Each row has a name. After each piece below comes the name of the row it's from, unless a question asks for something else. Each question is about the rows just above it.

z981: [ 11 -10  25   6  -6  13   1  -5]
z648: [  4   1 -20 -22  22 -51  -2  18]
z506: [ -2  -1  10  11 -11  25   1  -9]
z627: [  2   1 -10 -11  11 -25  -1   9]
z909: [ -2  -1  11  12 -12  27   1  -9]
z905: [-1 -1  8  9 -9 19  1 -7]
Which row holds [ -2 -51  22 -22 -20] read backwards? => z648
Which row holds this, read backwards? [11 10] => z506
[ 25 -11  11] is which row, read backwards? => z506
Which row holds this, read backwards? [ 1 19 -9  9  8] => z905

z12: [  9 -14 -11   3  -7 -23 -22]
z665: [-20 -19  -1   8   1 -24 -17]
z708: [  4  21  -1  -5 -48   8  -4]
z521: [-26  16 -13   4  -5 -24 -21]
z628: [ -2  12  -7 -11 -50   5  -5]
z530: [ -5  -1 -19  11   9 -15 -11]
[-11 -15   9] is which row, read backwards? => z530
Which row holds this, read backwards? [-22 -23  -7   3] => z12
Which row holds this, read backwards? [  9  11 -19  -1  -5] => z530
Which row holds [ -5  -1 -19  11   9 -15 -11]? => z530
Which row holds this, read backwards? [-15   9  11 -19  -1] => z530
Which row holds this, read backwards? [ 11 -19  -1  -5] => z530

z821: [  6 -10 -18 -37 -28  -5 -13 -37  22 -10]
z283: [ 45 -21  -8  34  -8  12  10  37 -16 -17]
z105: [ -7   5   3  42  14  12  13  45 -22  -2]
z841: [ -7   3  -2  41   8  12  12  44 -21  -6]
z859: [ -1   5  30 -16  27  -6  -4 -17   6  29]
z860: [ -8   9  20  41  31   9  13  43 -23  12]
z565: [ -8  11  31  33  40   6  12  34 -20  23]
z827: [ -8  11  33  31  42   5  11  31 -19  25]
z982: [ -8   7  12  42  24  11  14  45 -23   6]
z587: [ 12  12  45 -21  -6  10  14  44 -23  10]
z528: [ -7  11  34  29  43   5  10  30 -18  26]
z108: [  5  -6   0 -38 -10  -8 -12 -39  21   6]
[ -6 -21  44  12  12] is which row, read backwards? => z841
[-10  22 -37] is which row, read backwards? => z821
Which row holds [-37 -18 -10] read backwards? => z821
Which row holds this, read backwards? [ -6 -21  45] => z587

z83: [  9 -27  14   7  -8   6]
z934: [-62 -19  18 -10   5   6]
z471: [ 26  37 -37 -26 -45   8]
z898: [ 13  38   4  23  43 -53]
z843: [-26   4  29   1  -7   2]
z781: [ 50  44 -23  43 -34 -26]
z903: [ -7  11  13  32 -23 -11]
z241: [-13  18 -42  32 -10 -33]
z267: [-42 -46  21 -29  43  29]
z288: [15 -5  7 -1 35 -8]
Which row holds this, read backwards? [ 32 -42  18] => z241
Which row holds this, read backwards? [ 7 14] => z83
Which row holds this, read backwards? [-26 -34  43] => z781
Which row holds this, read backwards? [ 2 -7  1 29  4] => z843

z162: [ 21 -46  12  -6   0  47 -32 -32   6  48]
z410: [ -2  24 -37  48  36  41  13 -32   2  -8]
z964: [  5  24  -8  13  41 -32   2  36  48 -37]
z125: [-32   2  36  51 -37 -12   1 -40  -4  10]
[-46  21] is which row, read backwards? => z162
Which row holds [48 36  2] read backwards? => z964
Which row holds this, read backwards? [ -8   2 -32  13  41  36  48 -37  24] => z410
asked: [  5  24  -8  13  41 -32   2  36  48 -37] => z964
[-40   1 -12 -37  51  36   2 -32] is which row, read backwards? => z125
Which row holds this, read backwards? [-37  48  36   2 -32] => z964

z812: [-15  -5  14  10 -13 -14 -25 -10  41   3  -5  -6   2   0   8   7  -5 -11
   7  10 -28 -27 -25   4  36   2  10 -25  26   9 -18  41 -22  -7   1  22
   5  10  20 -26  -9   0  -7  -5 -18  -8   9]
z928: [  2  19  39  -9  28 -16 -27 -10 -11   0  -5 -31  17   3  42   1 -15  25
  -9 -13  12   4 -24 -24 -15 -16  17  28  24   1   1  20  10  21  26  -8
  -7 -41  25 -14   9  -1   1  12 -10  20  14]
z747: [ 14   8  -2  21 -12   0  13  -9 -11  22 -19 -12 -11 -11   6  21  28   4
  22   4  48   0  21 -21  16 -38 -13  35  -1   0   9  19 -10  15  -1  25
  26  35  -6  33  13 -17 -23  -2   3  37  18]
z226: [-37  -6  40  14 -19 -19 -33 -14  16  -6   8 -20  29  14   2 -13 -13   6
  -1 -10 -20 -18   5   2 -18   1   8  -5  -3   9 -30  27  -5  -6 -39 -12
 -18 -17   3  -1 -10 -21  -8 -35  -4 -21   7]
z436: [ 35  -9  45 -17  15   9  -9   0 -10  14 -20 -19  10   2  25 -15  42   1
  15 -34  13  19   3 -12 -56 -23  -7   4 -19  -4   1 -27   6  13   8   6
  -2  -4  -5   7  -2 -22   5 -10  -3   0  12]
z953: [-29  37  -1  -8  21  10 -16   2   9 -23   1   7   0 -19 -38  11 -29  29
 -13  -2 -16  15 -10  15  -6  10   7   4  26  26  -3   2 -21   7   9 -24
 -18 -31   3 -36  -4   0  20  16  -4   1   5]
z95: [-37  -6  40  14 -19 -19 -33 -14  16  -6   8 -20  29  14   2 -13 -13   6
  -1 -10 -20 -18   5   2 -18   1   8  -5  -3   9 -30  27  -5  -6 -39 -12
 -18 -17   3  -1 -10 -21  -3 -10   5 -35  -8]
[-22  -2   7  -5  -4  -2   6] is which row, read backwards? => z436
asked: [ 35  -9  45 -17  15   9  -9   0 -10  14 -20 -19  10   2  25 -15  42   1
  15 -34  13  19   3 -12 -56 -23  -7   4 -19  -4   1 -27   6  13   8   6
  -2  -4  -5   7  -2 -22   5 -10  -3   0  12] => z436
[  1  42 -15  25] is which row, read backwards? => z436
[ -9 -26  20] is which row, read backwards? => z812
Which row holds [ 17 -31] read backwards? => z928

z596: [ 26  22 -21  24 -20 -24  15 -23 -10  19  26  25 -24]
z284: [ 25 -27   7  -2  10  -3 -12   3  17  -9  -1  -2   4]
z109: [10  7 -7  9 -5 -9  5 -8 -2  6 10 10 -8]
z68: [ 32  23 -24  28 -19 -10  27  28  -4  18  31  30 -27]
z401: [ 1  4 -2  3 -4 -1  6 -3 -6  5  2  2 -2]
z285: [ 50  46 -44  44 -41 -28  37 -37 -35  46  49  50 -43]
z673: [-25 -19  26 -22  22  28 -10  27  10 -15 -24 -24  28]
Which row holds this, read backwards? [ 27 -10  28] => z673
Which row holds this, read backwards? [-24  25] => z596
Which row holds [  4  -2  -1  -9  17   3 -12  -3  10  -2   7] read backwards? => z284
[ 49  46 -35 -37  37 -28] is which row, read backwards? => z285
Which row holds [-43  50] read backwards? => z285
[  4  -2  -1  -9  17   3 -12  -3  10  -2   7 -27] is which row, read backwards? => z284

z54: [  0  18   1   1   5  16  -8  12  23  20 -14  -6  20   1  16  -3  41 -13
  15 -14  -8  -2 -31  -6   3  51  37 -13  -7 -18]
z14: [ -1  22 -19  -3 -13  11   0  -1  14  -9 -27 -14  -6  -3  32 -34 -14 -19
 -11   0 -10 -15 -32   6 -19 -44 -30   2 -15  33]
z723: [-13  10   0   0  11  12 -12  14   9  14 -12 -12  15  16  -3  41   1   0
  10  -9   9 -13 -29 -12  10  61  35 -15  -6 -23]
z155: [ 14   9  14   1   4   0   1   0  13  11  -4   6   5 -10   2   5   0 -26
  10 -13 -24  -1 -20   9 -15 -12  10 -30 -11  14]
z513: [ 12   9  14   0   4   0   1   0  11   8  -5   5   3 -11   4  -1   0 -27
   7 -13 -22  -4 -21   9 -16 -19   5 -31 -12  19]
z960: [  6  -5   1  19  19   0  21 -21 -14 -25 -11 -10   1  -8  10 -38   4  10
 -21  13  -2  17  16  -3  11 -19 -43  38 -11  44]
[ -1   4 -11   3   5] is which row, read backwards? => z513
Which row holds this, read backwards? [ 1 41 -3 16] => z723
Which row holds this, read backwards? [-30 -44 -19   6 -32 -15 -10] => z14

z39: [ 61  53 -51  59  61 -58 -58]
z942: [ 53  61 -12  18  22 -20 -23]
z485: [ 14  13 -27   8  10 -14  -9]
[-58 -58  61  59 -51  53] is which row, read backwards? => z39
asked: [ 61  53 -51  59  61 -58 -58] => z39
[ -9 -14  10   8 -27  13] is which row, read backwards? => z485

z128: [-37 -11 -11 -22 -28  35 -30  14  -2 -10  25   3  57 -13]
z309: [ 18  16 -35  21  28  -1  11 -11 -22 -11 -23   5 -23  33]
z911: [-18   0  12 -28  35 -22  10   6   9  18  19  -1   3 -20]
z748: [ 28  16   8  21  24 -31  20  -9   2   3  -8 -11 -26   5]
z535: [  4  22   5  34  37 -11  27  -9   3   2 -55  17 -54  23]
z527: [-18   0  12  -2 -18  49  10   6 -20  18  19  -1   3 -20]
Which row holds [ 3  2 -9] read backwards? => z748
Which row holds this, read backwards? [-28 -22] => z128
Which row holds [ 35 -28 -22] read backwards? => z128
Which row holds this, read backwards? [37 34  5] => z535
asked: [-18   0  12 -28  35 -22  10   6   9  18  19  -1   3 -20] => z911
[  3  -1  19  18 -20   6  10  49 -18  -2] is which row, read backwards? => z527

